Below are the code and all the weights of a small trained network. Each question names an input and a class and asks about switching units off, where a switched-off unit gives its printed mean instead of its output.

import numpy as np


def w(rows, s, z=0):
    codes = np.array(rows[::2]) - 128.0
    scale = np.full(codes.shape[1], s)
    scale[-1] = z or s
    return codes * scale


def f(y):
    return np.maximum(y, 0)


def log_softmax(a):
    a = a - a.max(-1, keepdims=True)
    return a - np.log(np.exp(a).sum(-1, keepdims=True))


def net(x, mask):
    res = np.array(x, float).reshape(1, 8) / 4 @ E
    y = f(res @ A[0][:, :-1].T + A[0][:, -1])
    res = res + np.where(mask, y, B[0][:, -1]) @ B[0][:, :-1]
    return log_softmax(res[-1] @ U[:, :-1].T + U[:, -1])


A, B = {}, {}
E = w([
[141,80,80,37,98,163,149],'x0',
[145,101,129,94,68,128,83],'x1',
[147,100,163,153,164,195,89],'x2',
[105,183,166,172,47,251,176],'x3',
[177,124,127,140,190,131,232],'x4',
[73,119,106,138,121,106,144],'x5',
[182,148,199,127,117,110,91],'x6',
[95,95,131,112,100,169,110],'x7',
],0.013)
A[0] = w([
[154,77,66,140,184,121,88,144],'N1',
[108,186,74,132,118,182,167,162],'N2',
[172,19,117,120,187,134,103,176],'N3',
[89,26,50,91,167,103,81,170],'N4',
[115,59,169,72,63,166,17,252],'N5',
[125,86,137,94,235,58,145,207],'N6',
[58,168,87,153,75,166,210,212],'N7',
[135,184,106,203,92,1,85,254],'N8',
[190,134,128,133,128,149,103,183],'N9',
],0.01,0.0048)
B[0] = w([
[105,66,181,155,168,157,87,189],'N1',
[59,174,109,69,155,199,182,193],'N2',
[205,44,133,102,169,143,107,209],'N3',
[84,108,132,83,128,155,99,226],'N4',
[113,134,100,175,2,134,3,254],'N5',
[139,60,162,121,199,97,215,245],'N6',
[81,162,37,74,161,144,216,229],'N7',
[92,182,165,121,141,18,168,228],'N8',
[158,159,97,241,167,173,106,175],'N9',
],0.0096,0.015)
U = w([
[98,172,73,99,134,195,217,251],'0',
[75,184,132,116,68,37,29,6],'1',
[182,165,70,211,44,189,5,112],'2',
[209,202,210,238,169,49,147,125],'3',
[162,2,151,108,158,78,94,104],'4',
],0.0093,0.0017)

Each question gives the input, the list of numbers given to net, and the class t.
The units are the neurons (one row each of A and B). Each row of codes is followed by its name. A weight is (code - 128) times the scale printed after its matrix; where a second scale follows, it is the last column's (A, B and U).
mask holds one flag per neuron, in row order. A switched-off neuron (its flag False) gives its mean, the last column of its row in B, instead of its output. The means were averaged over made-up inputs and are rounded, as every weight is.
A unit's drop is (log p(t) with every unit on - log p(t) with that unit switched off) / (log p(t) with every unit on - log p(t) with every unit switched off).
The circuit of an input: a set's keep is (log p(t) with only the set's units on - log p(t) with every unit switched off) / (log p(t) with every unit on - log p(t) with every unit switched off). Starting from all 9 units, units are removed one at a time, each time the one whose removal leaves the highest keep (on an exact tie, the one counted first), for as long as the keep stays at least 0.8.
circuit, biggest first: the units of the circuit, biggest drop first
k most important neurons: the k neurons with the biggest drops, biggest first
drop when u is switched off: that unit's drop, to one decimal
input [8,3,7,-5,-6,-3,1,7], class 2: circuit, biggest first -> [N5]
input [-3,8,4,-5,-2,-5,6,-7], class 3: 3 most important neurons -> [N8 N9 N4]
input [2,8,6,7,5,-3,-1,2], class 2: 2 most important neurons -> [N5 N6]
input [-3,-3,2,0,3,-5,2,4], class 3: circuit, biggest first -> [N7 N4]
input [-7,-3,0,-2,3,3,-3,5], class 3: circuit, biggest first -> [N2 N4]
input [-6,-6,2,-1,-6,4,-3,-2], class 3: circuit, biggest first -> [N5 N8]
input [2,-5,-2,-1,-8,-4,-5,5], class 2: circuit, biggest first -> [N8 N5]
input [5,8,-5,-1,-2,-6,-7,-1], class 2: 2 most important neurons -> [N8 N5]
input [-7,8,-3,-5,7,-2,6,6], class 3: 2 most important neurons -> [N8 N4]
input [-7,-7,5,6,-8,1,-5,3], class 0: drop when N7 is switched off -> 0.1
input [-8,0,-7,-8,5,-5,4,8], class 3: drop when N1 is switched off -> -0.1
input [-2,-2,-6,-8,-4,6,-3,8], class 4: drop when N6 is switched off -> 1.3
